Look-ups in named tables: a row name and a column name give one cell, copied from the table.

kulok
cols = buk, piva, furifo, vog
gab: [27363, 47261, 43529, 85175]
piza: [42885, 53527, 36506, 80492]
pupifa: [25391, 75761, 15799, 79856]
kam: [32813, 50334, 47779, 57156]
deku: [41709, 60563, 32382, 58514]
porogob: [77526, 67285, 26364, 73909]
bam: [46986, 27142, 64250, 33602]
musosit: [69650, 52135, 49142, 33418]
nadivu: [57188, 46728, 44538, 55288]

vog of musosit is 33418
buk of deku is 41709
furifo of musosit is 49142
buk of pupifa is 25391
furifo of nadivu is 44538
buk of kam is 32813

delud =
	riv	ter	mozu	kagaz	zilemot	dit	vez	narafir	pob
veg	11.8	-13.3	2.8	20.5	-3.2	-19.7	21.7	-10.6	-66.0
giveso	96.4	-86.6	-10.8	10.9	21.3	43.4	59.7	22.0	48.5
kavip	-16.3	2.5	15.2	73.8	33.9	4.6	46.6	-8.4	-5.2

What is the zilemot of kavip in delud?
33.9
What is the vez of veg in delud?
21.7
What is the kagaz of giveso in delud?
10.9
What is the mozu of giveso in delud?
-10.8
What is the mozu of kavip in delud?
15.2
What is the narafir of kavip in delud?
-8.4
What is the dit of veg in delud?
-19.7
What is the riv of giveso in delud?
96.4
What is the zilemot of giveso in delud?
21.3
What is the riv of veg in delud?
11.8
What is the kagaz of veg in delud?
20.5
What is the mozu of veg in delud?
2.8
What is the riv of kavip in delud?
-16.3
What is the vez of kavip in delud?
46.6
Which row has the largest zilemot? kavip

feb:
         tud  zelise
zut      190      77
raru     108     165
rebo     146     176
zevafiv  217     192
girudi    75      27
sufova    79     157
vuv      137     102
vaki     123     169
zisa     146      54
feg      143     247
gakebab   84      77
popalof  112     124
puzofof   79      94
vis       85     126

zelise of rebo is 176
zelise of vaki is 169
tud of zut is 190
zelise of raru is 165
tud of vis is 85
zelise of zisa is 54
zelise of zevafiv is 192
zelise of zut is 77
tud of zevafiv is 217
tud of feg is 143
zelise of popalof is 124
tud of zisa is 146
tud of vaki is 123
tud of vuv is 137
zelise of gakebab is 77
tud of raru is 108
tud of popalof is 112

Table fumo
|  | gov | zavegob |
|---|---|---|
| zadigum | 26.3 | 21.2 |
| zonem | 55.8 | 34.7 |
| ladame | 27.1 | 20.4 |
| taben | 25.8 | 17.4 |
| nazepab | -74.9 | -18.3 |
| mizer | 58.3 | 34.4 |
| defebib | 18.9 | 19.0 |
| ponu | 20.5 | 23.0 |
| pefiner | -33.4 | -7.3 |
| buv | 2.2 | 15.0 |
| bonok | -46.8 | -12.2 |

gov of ponu: 20.5
gov of mizer: 58.3
gov of zonem: 55.8
zavegob of zonem: 34.7
zavegob of taben: 17.4
gov of buv: 2.2
zavegob of mizer: 34.4
zavegob of buv: 15.0
zavegob of ladame: 20.4
zavegob of zadigum: 21.2
gov of ladame: 27.1
zavegob of defebib: 19.0
Which row has the largest gov? mizer

vas =
,vebu,sez,riti
der,69,115,115
lerepuf,100,134,77
duzu,49,232,127
gatak,138,72,52
semu,10,181,189

lerepuf, sez: 134
duzu, riti: 127
gatak, vebu: 138
gatak, sez: 72
lerepuf, riti: 77
der, sez: 115
duzu, vebu: 49
der, vebu: 69
lerepuf, vebu: 100
gatak, riti: 52
semu, riti: 189
semu, vebu: 10
duzu, sez: 232

mig =
         ged  tumazin  kaso  gub
nisub    0.5      0.5   0.5  0.4
guv      0.4      0.4   0.5  0.2
rerekis  0.4      0.5   0.4  0.2
kiveri   0.7      0.4   0.3  0.3
valuk    0.6      0.6   0.3  0.4
mir      0.4      0.5   0.4  0.0
zuraf    0.6      0.8   0.5  0.5
zibase   0.3      0.5   0.5  0.0
nirab    0.5      0.5   0.4  0.3
pim      0.4      0.5   0.4  0.1
fasob    0.6      0.6   0.3  0.3
kadalob  0.4      0.5   0.4  0.2

kiveri, gub: 0.3
zuraf, gub: 0.5
pim, kaso: 0.4
nisub, gub: 0.4
kadalob, gub: 0.2
kadalob, tumazin: 0.5
guv, gub: 0.2
kiveri, tumazin: 0.4
mir, tumazin: 0.5
zibase, tumazin: 0.5
pim, tumazin: 0.5

Table ritezap
cols = rov, ked, zozadad, bisedav, muve
taku: [0.694, 0.375, 0.233, 0.486, 0.829]
rulele: [0.337, 0.428, 0.528, 0.898, 0.870]
zataguv: [0.401, 0.562, 0.586, 0.634, 0.897]
tesoz: [0.416, 0.772, 0.371, 0.861, 0.356]
kizubed: [0.470, 0.399, 0.112, 0.427, 0.882]
revum: [0.716, 0.394, 0.481, 0.333, 0.618]
dos: [0.269, 0.295, 0.318, 0.722, 0.637]
berisok: [0.220, 0.156, 0.844, 0.743, 0.288]
bar: [0.342, 0.443, 0.269, 0.167, 0.307]
talav: [0.710, 0.118, 0.450, 0.598, 0.819]
tifopi: [0.708, 0.575, 0.138, 0.455, 0.136]
ribogo: [0.809, 0.621, 0.835, 0.244, 0.486]
tep: [0.875, 0.654, 0.497, 0.369, 0.232]
teru: [0.855, 0.789, 0.315, 0.366, 0.304]

bisedav of bar = 0.167
bisedav of rulele = 0.898
zozadad of taku = 0.233
muve of berisok = 0.288
bisedav of revum = 0.333
zozadad of tifopi = 0.138
ked of dos = 0.295
rov of tep = 0.875
ked of tifopi = 0.575
zozadad of berisok = 0.844
rov of dos = 0.269
bisedav of tep = 0.369
rov of berisok = 0.220
zozadad of zataguv = 0.586
bisedav of tesoz = 0.861
muve of taku = 0.829
zozadad of tesoz = 0.371
ked of revum = 0.394
ked of kizubed = 0.399

kir.tsv
	suzan	zuvetog	zisivor	pur	munoko	zefes	pesa	kosena
ketoniz	36	93	102	153	84	134	179	143
rofog	119	20	127	149	89	17	211	134
gona	84	69	253	87	75	155	85	118

ketoniz, pesa => 179
gona, zefes => 155
rofog, pur => 149
ketoniz, zefes => 134
gona, suzan => 84
rofog, suzan => 119
rofog, kosena => 134
gona, pesa => 85
gona, zuvetog => 69
gona, zisivor => 253
rofog, zefes => 17
gona, pur => 87
rofog, munoko => 89
ketoniz, munoko => 84
ketoniz, kosena => 143
ketoniz, suzan => 36
rofog, zuvetog => 20
rofog, zisivor => 127

bamevo =
,matun,lapemid,reb,guruvos
rubar,4284,3709,5735,2924
repat,6413,8174,1080,6877
lal,4266,6475,4727,4695
bekuniv,5836,3141,2835,6516
sudir,3976,2485,4054,5587
loloki,4578,2531,2337,7290
siti,6413,8174,1405,7290
fev,5005,6541,2378,6134
fikipuv,3260,6873,5397,3733
deku,4654,4047,5735,2877
tem,3462,4298,3989,5446

What is the matun of tem in bamevo? 3462
What is the lapemid of rubar in bamevo? 3709
What is the lapemid of fikipuv in bamevo? 6873
What is the lapemid of loloki in bamevo? 2531
What is the reb of bekuniv in bamevo? 2835
What is the reb of siti in bamevo? 1405
What is the matun of siti in bamevo? 6413
What is the matun of sudir in bamevo? 3976
What is the guruvos of bekuniv in bamevo? 6516
What is the lapemid of tem in bamevo? 4298
What is the guruvos of fikipuv in bamevo? 3733
What is the matun of repat in bamevo? 6413
What is the reb of loloki in bamevo? 2337
What is the lapemid of fev in bamevo? 6541
What is the reb of rubar in bamevo? 5735
What is the reb of repat in bamevo? 1080
What is the guruvos of lal in bamevo? 4695
What is the guruvos of tem in bamevo? 5446

bev
columns: legolo, kud, benet, romoto, tive, kavavu, kodize, zosu
rumo: [41, 60, 75, 44, 69, 41, 45, 39]
gep: [82, 63, 59, 50, 48, 50, 68, 14]
zibufit: [44, 59, 62, 59, 93, 41, 31, 56]
gekidin: [38, 54, 70, 61, 82, 63, 47, 83]
sukep: [30, 38, 74, 69, 56, 30, 30, 49]
kobobeb: [42, 64, 51, 38, 48, 44, 54, 45]
gobe: [62, 76, 60, 44, 73, 79, 68, 46]
rek: [54, 25, 72, 96, 51, 15, 79, 36]
resasab: [29, 72, 51, 67, 37, 49, 54, 56]
kapata: [69, 50, 62, 70, 75, 39, 16, 30]
paroz: [57, 87, 49, 63, 20, 67, 89, 56]
lof: [72, 80, 35, 60, 33, 70, 79, 39]
nat: [80, 67, 66, 70, 56, 23, 45, 41]

paroz, romoto => 63
rek, romoto => 96
gekidin, zosu => 83
rek, benet => 72
paroz, legolo => 57
nat, kud => 67
sukep, kud => 38
gekidin, kavavu => 63
resasab, zosu => 56
gekidin, tive => 82
resasab, benet => 51
resasab, legolo => 29
nat, kodize => 45
kobobeb, tive => 48

